Here is a tiny trained network, its code and every weight. The questions are about switching its units off for an input and a class, where a switched-off unit gives its printed mean instead of its output.

import numpy as np


def w(rows, s, z=0):
    codes = np.array(rows[::2]) - 128.0
    scale = np.full(codes.shape[1], s)
    scale[-1] = z or s
    return codes * scale


def f(y):
    return y / 2 * (1 + np.tanh(0.7978845608 * (y + 0.044715 * y**3)))


def log_softmax(a):
    a = a - a.max(-1, keepdims=True)
    return a - np.log(np.exp(a).sum(-1, keepdims=True))


def net(x, mask):
    res = np.array(x, float).reshape(1, 7) / 4 @ E
    y = f(res @ A[0][:, :-1].T + A[0][:, -1])
    res = res + np.where(mask, y, B[0][:, -1]) @ B[0][:, :-1]
    return log_softmax(res[-1] @ U[:, :-1].T + U[:, -1])


A, B = {}, {}
E = w([
[111,172,109,205,101,129,195,126],'x0',
[118,167,146,176,177,123,110,128],'x1',
[11,105,93,15,114,118,142,98],'x2',
[126,148,210,84,148,96,118,111],'x3',
[136,173,29,206,199,80,210,99],'x4',
[127,186,167,166,88,96,104,208],'x5',
[64,210,162,126,185,76,111,119],'x6',
],0.012)
A[0] = w([
[190,162,145,125,132,125,131,100,123],'neuron 0',
[142,116,146,152,145,112,132,130,78],'neuron 1',
[103,169,77,69,155,102,142,96,50],'neuron 2',
[195,135,95,231,189,111,186,110,149],'neuron 3',
[86,155,85,78,145,97,139,90,31],'neuron 4',
[123,184,245,119,76,86,47,229,118],'neuron 5',
[240,155,149,188,183,121,67,95,5],'neuron 6',
[135,123,165,146,180,131,166,97,42],'neuron 7',
[87,135,85,82,149,64,135,81,63],'neuron 8',
[135,163,77,149,123,98,140,126,21],'neuron 9',
[171,59,91,85,73,228,112,82,99],'neuron 10',
[122,175,15,247,100,113,177,93,59],'neuron 11',
[178,144,130,140,145,111,114,126,2],'neuron 12',
[99,147,52,196,85,144,161,147,4],'neuron 13',
],0.013,0.0031)
B[0] = w([
[137,137,148,129,154,146,78,92,151],'neuron 0',
[151,93,140,142,159,137,131,130,137],'neuron 1',
[113,82,136,79,193,124,155,115,179],'neuron 2',
[190,137,108,212,181,114,135,65,226],'neuron 3',
[99,142,127,96,188,124,98,73,181],'neuron 4',
[78,131,241,127,118,139,129,180,252],'neuron 5',
[183,119,179,129,128,105,154,29,198],'neuron 6',
[147,113,153,90,131,119,130,105,145],'neuron 7',
[80,132,129,86,162,113,151,69,187],'neuron 8',
[79,132,128,193,136,166,125,145,162],'neuron 9',
[184,125,55,99,2,139,107,138,213],'neuron 10',
[89,151,64,181,137,132,135,248,246],'neuron 11',
[139,137,133,134,133,145,148,85,145],'neuron 12',
[94,131,70,140,115,127,103,189,194],'neuron 13',
],0.017,0.021)
U = w([
[118,165,80,206,176,112,134,191,5],'0',
[155,95,110,120,76,140,80,128,147],'1',
[120,145,255,154,110,126,83,172,164],'2',
[78,118,106,112,182,99,119,108,204],'3',
[196,156,146,220,166,104,131,107,100],'4',
],0.0095,0.0026)

Each question gives the input, the list of numbers given to net, and the class t.
The units are the neurons (one row each of A and B). Each row of codes is followed by its name. A weight is (code - 128) times the scale printed after its matrix; where a second scale follows, it is the last column's (A, B and U).
mask holds one flag per neuron, in row order. A switched-off neuron (its flag False) gives its mean, the last column of its row in B, instead of its output. The means were averaged over made-up inputs and are rounded, as every weight is.
A unit's drop is (log p(t) with every unit on - log p(t) with that unit switched off) / (log p(t) with every unit on - log p(t) with every unit switched off).
The circuit of an input: a set's keep is (log p(t) with only the set's units on - log p(t) with every unit switched off) / (log p(t) with every unit on - log p(t) with every unit switched off). Starting from the 12 units with the biggest drops (on a tie, the unit counted first), units are removed one at a time, each time the one whose removal leaves the highest keep (on an exact tie, the one counted first), for as long as the keep stays at least 0.8.
units of the circuit, in order: the units of the circuit, biggest drop first
unit that matters most: the unit with the biggest drop
top k neurons: the k neurons with the biggest drops, biggest first
drop of u: that unit's drop, to one decimal
input [1,7,-4,6,3,4,8], class 4: unit that matters most => neuron 3
input [-5,0,-4,7,7,7,7], class 4: top 2 neurons => (neuron 3; neuron 6)
input [1,8,-1,-7,-5,-6,8], class 3: units of the circuit, in order => (neuron 5; neuron 3; neuron 11)
input [2,-2,-1,7,1,-4,0], class 3: top 3 neurons => (neuron 5; neuron 3; neuron 10)
input [-3,-3,-1,6,5,3,8], class 2: top 4 neurons => (neuron 5; neuron 13; neuron 3; neuron 11)
input [-2,2,0,-2,-1,2,-3], class 1: top 2 neurons => (neuron 5; neuron 11)
input [1,7,-8,-3,5,8,4], class 4: top 2 neurons => (neuron 6; neuron 3)
input [4,7,-3,3,1,7,-2], class 4: top 2 neurons => (neuron 3; neuron 6)
input [-8,5,5,4,3,6,8], class 2: top 2 neurons => (neuron 5; neuron 3)
input [7,-6,1,-3,-8,1,0], class 1: top 2 neurons => (neuron 10; neuron 9)
input [-3,-1,8,-6,-7,-6,2], class 1: drop of neuron 10 => 4.5
input [5,2,0,5,-5,-5,-2], class 1: drop of neuron 8 => 0.0
input [-5,1,-5,6,7,6,5], class 4: drop of neuron 3 => 0.7
input [-1,5,-6,-6,-6,0,-8], class 1: units of the circuit, in order => (neuron 10)
